[128 = 0]
[136 132  98 109 108 119 150 128 165 115 109 133 177 162 150 173  73 117
 208 121  68 240 131 132 120 156 128 107 195  92 153 114 157  74 125 130
 143 119 130 118 166 118 102 140 121 139 129] : <60> & (20)
[ 90  69 124 113 106 129 138 160 143 118 116 123 144 107  96 117  94 135
 124 126  97 186 140 106 134 137 146 134  91 121 163 138 139  61 111 132
 135 135 145 117 144 121 146 125 123  90 147] : <58> & (19)
[123 119 131 117 129 136 161 185 183 128 118 117 162 143 129 170  58 126
 190 124  79 252 132 101 119 156 148 109 126 114 141 126 143  61 115 137
 141 125 127 110 117 141 151 174 117 105 134] : <55> & (20)
[129 102 143 117 117 157 153 152 174 120 111 115 138 125 144 163 102 130
 193 145  98 248 113 128 120 136 140 124 146  97 141 123 163 100 130 155
 137 126 134 117 133 120 126 154 100 136 125] : <60> & (20)
[130  81 116 100 106 138 172 156 164 112 116 119 144 112 152 123  72 131
 171 124 103 236 122 118 117 169 145 113 100 102 150 132 150  62 116 142
 119 128 126 123 139 133 126 132 113 132 135] : <51> & (20)
[119 153  68 142 119 128 160 172 136 135 146 122 163 147 150 195  93 134
 189 126 120 186 141 125 140 161 111 118 238 117 132 109 125 102 169 122
 127 108 140 157 163 131 159 133 135 142 112] : <60> & (20)
[125 103  56 126  84 108 184 182 186 132 137 116 158 153 169 182  49 147
 243 127  98 252 140 128 128 187 135 101 247  77 151 131 161  83 147 117
 118 134 142 160 166 125 152 130  88 125 132] : <60> & (20)
[138  75 183 104 119 140 141 100 129 113  94 142 133 155 120  94  91 129
 108 143 120 240 128 123 130 137 126 126  55 125 142 125 110  74  86 157
 132 140 117  83 139 113  92 125 100  97 136] : <58> & (20)
[126 140 118 116 115 127 150 160 191 128 117 126 157 127 142 142  98 123
 157 122 127 197 112 114 120 138 139 135 114 116 128 122 151  97  81 110
 132 130 133 124 134 149 125 120 117 133 112] : <60> & (20)
[104 137 102 140 147 118 140 149 167 121 127 122 154 128 146 160  79 120
 245 129 110 252 132 130 138 162 149 122 165 103 123 130 162  75 126 135
 135 122 137 111 148 137 147 129 140 123 114] : <60> & (20)
[127 106 217 128 135 142 136  88 172 116  77 128 116 143 130 118  98 117
 157 136 121 212 133 145 108 138 144 108 103 111 124 120 122 145  82 151
 150 106  77  74 136 126  84 129 101 177 138] : <55> & (12)
[135 121 144 121 126 139 144  77 153 114 106 141 137 129 137 118 117 145
 135 117 160 146  98 108 130 141 150 148 104 108 115 142 121 118  97 146
 127 122 121 129 194 176 118 155 118 154 154] : <51> & (12)
[132 107  82 119 109 105 131 167  99 131 143 140 154 121 129 112 143 129
 139 118 135 145 132 129 132 138 123 121 109 124 159 136 128 125 121 136
 115 130 137 131 132 140 154 149 144  86 144] : <58> & (19)
[127 154 149 141 135 137 136 117 183 107 118 150 131 118 136 159  87 135
 196 134 150 252 121 128 170 126 142 110 153 106 154 126 131 114 131 124
 160 113 124 119 117 173 117 131  98 141 131] : <55> & (19)
[147 103 159 132 114 137 144  73 179 108  95 140 141 132 126 113 105 170
 153 135 153 193 110 111 148 138 154 111  63 122 130 150 130 120  94 136
 145 140 118 104 166 134 123 131  95 149 154] : <51> & (12)
[124 107 101 109  92 120 137  86 172 127 113 129 122 146 157 160  84 130
 198 129  95 211  80 126 120 157 154 104 134 106 146 128 107 134 103 124
 139 125 144 136 126 134 173 160   4 130 123] : <60> & (12)

[117 111 123 150 131 163 137 130  95  97 124 149 142 130 123 132 121 149
 128 125 110  99 114 127 132 128 119 124 137 136 134 170 122 137 120 109
 124 124 125 120 132 128 120 136 115 124 136] : (60) & [28]
[119 128 142 158 137 195 135 123  93 104 146 138 138 127 123 135  90 152
 133 132 135  93 112 122 128 123 136 127 123 129 133 169 130 140 127 116
 133 125 116 128 123 142 120 123 115 126 155] : (60) & [28]
[126  72 119 154 114 173 127 156 100 127 137 119 132 122 122 137  97 112
 122 143 143 116 164 169 109 142 116 141 148 132 142 155 143 124 142 168
 127 156 153  97 135 142 146  96 120 132 112] : (54) & [28]
[133 160 128 173 135 172 118 120 107 119 134 146 127 122 117 130 143 125
 137 101 148 115 127 139 121 135 133 137 117 146 133 133 122 140 138 147
 129  96 125 132 127 133 119 121 102 145 135] : (60) & [32]
[138 115 126 115 119  83 114 126 156 159 128 117 113 123 128 116 140 109
 118 115 134 160 141 159 125 135 118 130 108 141 114 116 123 135 139 145
 117 129 142 117 130 119 142 123 152 127 105] : (52) & [32]
[119  73 121 124 126 126 132 149 138 126 133 124 140 120 126 143 115 150
 107 155 118 116 170 145 117 138 102 124 132 133 135 142 124 120 134 127
 115 155 147  91 114 145 136 149 114 115 127] : (54) & [28]
[129  91 126 106 130  82 120 141 153 143 136 109 126 118 136 140 117 131
 122 151 108 145 145 118 135 135 120 124 130 123 141 127 130 108 130 113
 127 166 135 118 119 124 138 128 137 115 122] : (52) & [28]
[128 172 131 151 128 170 141 120 111 110 130 156 135 137 127 130 135 133
 133 121 140  99 104 126 132 123 153 128 141 118 124 159 139 124 119 100
 110 121 102 169 127 115 119 128 125 140 145] : (60) & [28]
[146 105 126 120 122 105 119 124 144 140 119 110 129 116 132 124 122 126
 122 135 129 150 144 130 136 148 116 131 120 137 126 113 126 124 134 136
 120 127 132 120 146 139 154 127 129 125 119] : (52) & [32]
[124  68 130 140 119 158 117 147 113 132 109 132 126 122 122 121 120 131
 128 119 129 143 137 135 121 141  86 124 110 161 124 130 118 140 133 150
 107  31 146  98 135 138 142 112 130 131 113] : (54) & [23]
[120 115 137 150 132 182 139 134 102 109 151 141 141 134 117 135 107 130
 116 134 124 104 121 150 122 135 135 128 129 136 135 169 128 129 134  83
 124 144 124 122  93 144 127  91 118 125 157] : (60) & [28]
[110 113 147 138 132 152 123 119 102 120 112 129 129 138 120 119 131 133
 124 107 124 133 110 140 127 133  94 123 111 147 125 152 107 146 122 114
 122 106 115 124 126 125 125 109 141 129 123] : (60) & [32]
[124 135 133 149 141 162 136 130 103 110  39 142 137 157 125 128 127 120
 123 132 126 104 107 129 126 120 139 128 139 117 124 157 137 130 119 129
 129 135 108 130 133 123 121 118 126 136 152] : (56) & [28]
[131 162 138 169 135 184 135 112 109 120 137 148 131 132 119 119 129 135
 139 102 152 118 106 141 126 125 131 130 119 148 122 139 115 145 133 134
 133  86 122 140 134 126 126 114 119 134 130] : (60) & [32]

[128 117 135 131 132 126 118 115 151 128 129 140 128 149  86 143 110 137
 121 122 130 109 105 126 116 155 136 130 142 128 124 131 111 122 138 130
 126 121 132 111 140 138 140 128 120 120 126] : [72] & [33]
[141 115 133 137 119 127 124 117 144 125 128 129 132 137 101 136 116 132
 133 114 134 113 118 123 135 136 136 130 147  83 132 128 131 112 138 137
 129 121 139 125 130 139 138 122 118 114 122] : [72] & [33]
[127 122 127 124 138 140 108 130 153 119 131 140 110 137  99 133 104 145
 124 127 137 122 115 127 114 162 127 129 136 118 145 141 127 107 111 130
 137 121 127 112 143 128 134 123 124 109 128] : [72] & [30]
[138 127 105 113 103 128 133 136 145 125 143 123 140 130  81 135 123 124
 125 129 147 136 142 130 110 147 122 137 136 126 113 141 114 137 142 131
 131 127 123 129 153 133 141 144 108 120 104] : [70] & [33]
[138 137 112 123 125 113 150 144 139 145 148 115 138 103 131 132 127 118
 128 146 115 126 121 118 127 142 120 123 124 135 112  99 120 128 127 126
 103 135 129 124 144 149 141 133 123 142 118] : [70] & [33]
[137 123 114 126 129 122 139 150 150 142 147 134 145 108 131 138 125 123
 131 125 144 131 136 136 119 157 125 119 113 131 132 109 115 131 142 122
 106 132 136 116 144 149 120 136 120 112 119] : [68] & [30]
[129 138  85 126 115 136 128 120 142 135 127 117 135 128 158 140 141 119
 132 139 139 118 166 137 122 133 128 119 128 124 127 147 106 145 129 121
 134 127 121 129 127 122 115 146 141 113 136] : [68] & [27]
[137 134 123 130 139 124 111 135 145 124 143 130 125 114 134 119 126 147
 113 127 105 125  96 132 119 158 130 109 130 127 124  90 106 121 117 117
  97 119 131 115 154 141 141 144 130 123 141] : [66] & [30]
[129 136 139 126 117 144 114 124 121 125 133 115 116 129 149 110 134 126
 107 123 107 100 137 116 115 147 135 101 107 102 135 159 126 120 112 127
 136 129 134 119 136 118 127 140 133 115 148] : [66] & [39]
[132 109 129 111 122 144 132 112 112 113 119 107 114 131 127 121 114 114
 106 115  88  99 130 114 125 153 127 109 112 108 170 157 160 111 123 130
 137 123 136 156 130 118 145 134 133 128 138] : [66] & [39]
[122 120 126 122 144 113 133 130 130 123 132 138 128 114 165 151 139 107
 135 126 133 114 142 136 121 154 118 130 133 121 145 139 133 125 148 114
 132 111 128 122 122 124 117 122 131 116 133] : [70] & [27]
[124 123 110 129 131 116 141 118 125 129 129 119 128 114 153 143 137 104
 111 127 108 109 128 125 138 146 128 122 133 121 133 144 129 123 144 122
 135 120 120 126 120 123 131 140 139 123 131] : [68] & [39]
[130 121 118 127 140 138 105 110 167 141 121 132 124 131  89 131 119 138
 145 120 128 126 110 128 124 149 130 129 141 119 126 128 114 119 124 127
 133 179 130 113 133 129 133 127 131 125 122] : [72] & [38]
[139 137  81 113 114 129 131 140 148 150 133 117 135 117 120 143 136 108
 117 133 141 121 150 134 117 168 102 112 128 117 116 142  96 141 142 116
 128 138 126 114 153 124 129 152 120 112 106] : [70] & [38]
[121 128 138 129 148 135 124 124 143 111 117 134 128 132 163 145 130 125
 138 126 139 122 136 132 120 151 136 126 142 128 142 146 139 123 135 119
 140 122 130 114 122 120 116 141 127 113 146] : [72] & [27]
[134 122 120 125 136 132 111 124 148 127 127 114 129 128  92 136 114 138
 116 118 132 135 118 139 115 159 121 110 148 119 132  67 112 115 133 125
 137 120 132 119 145 141 147 126 111 121 122] : [72] & [33]
[145 132 126 130 142 139 111 124 147 132 133 133 122 119 114 121 118 148
 106 118 107 122 122 138 126 131 126 106 123 118 132  93 118 120 117 126
 100 115 133  93 161 127 134 132 130 124 135] : [66] & [33]
[129 123 123 121 136 138  92 102 138 101 120 128 114 131 151 120 134 142
 106 121 133 112 134 148 111 178 144 108 179  97 140 155 118 126 128 119
 148 117 121 111 106 112 104 132 143 109 150] : [66] & [27]
[144 114  90 122 144 106 146 133 157 142 150 152 129 100 121 158 135 122
 125 139 122 133 119 147 126 168 122 133 146 124 123  98 103 137 142 117
  96 159 133 139 154 132 129 132 139 126 122] : [68] & [30]
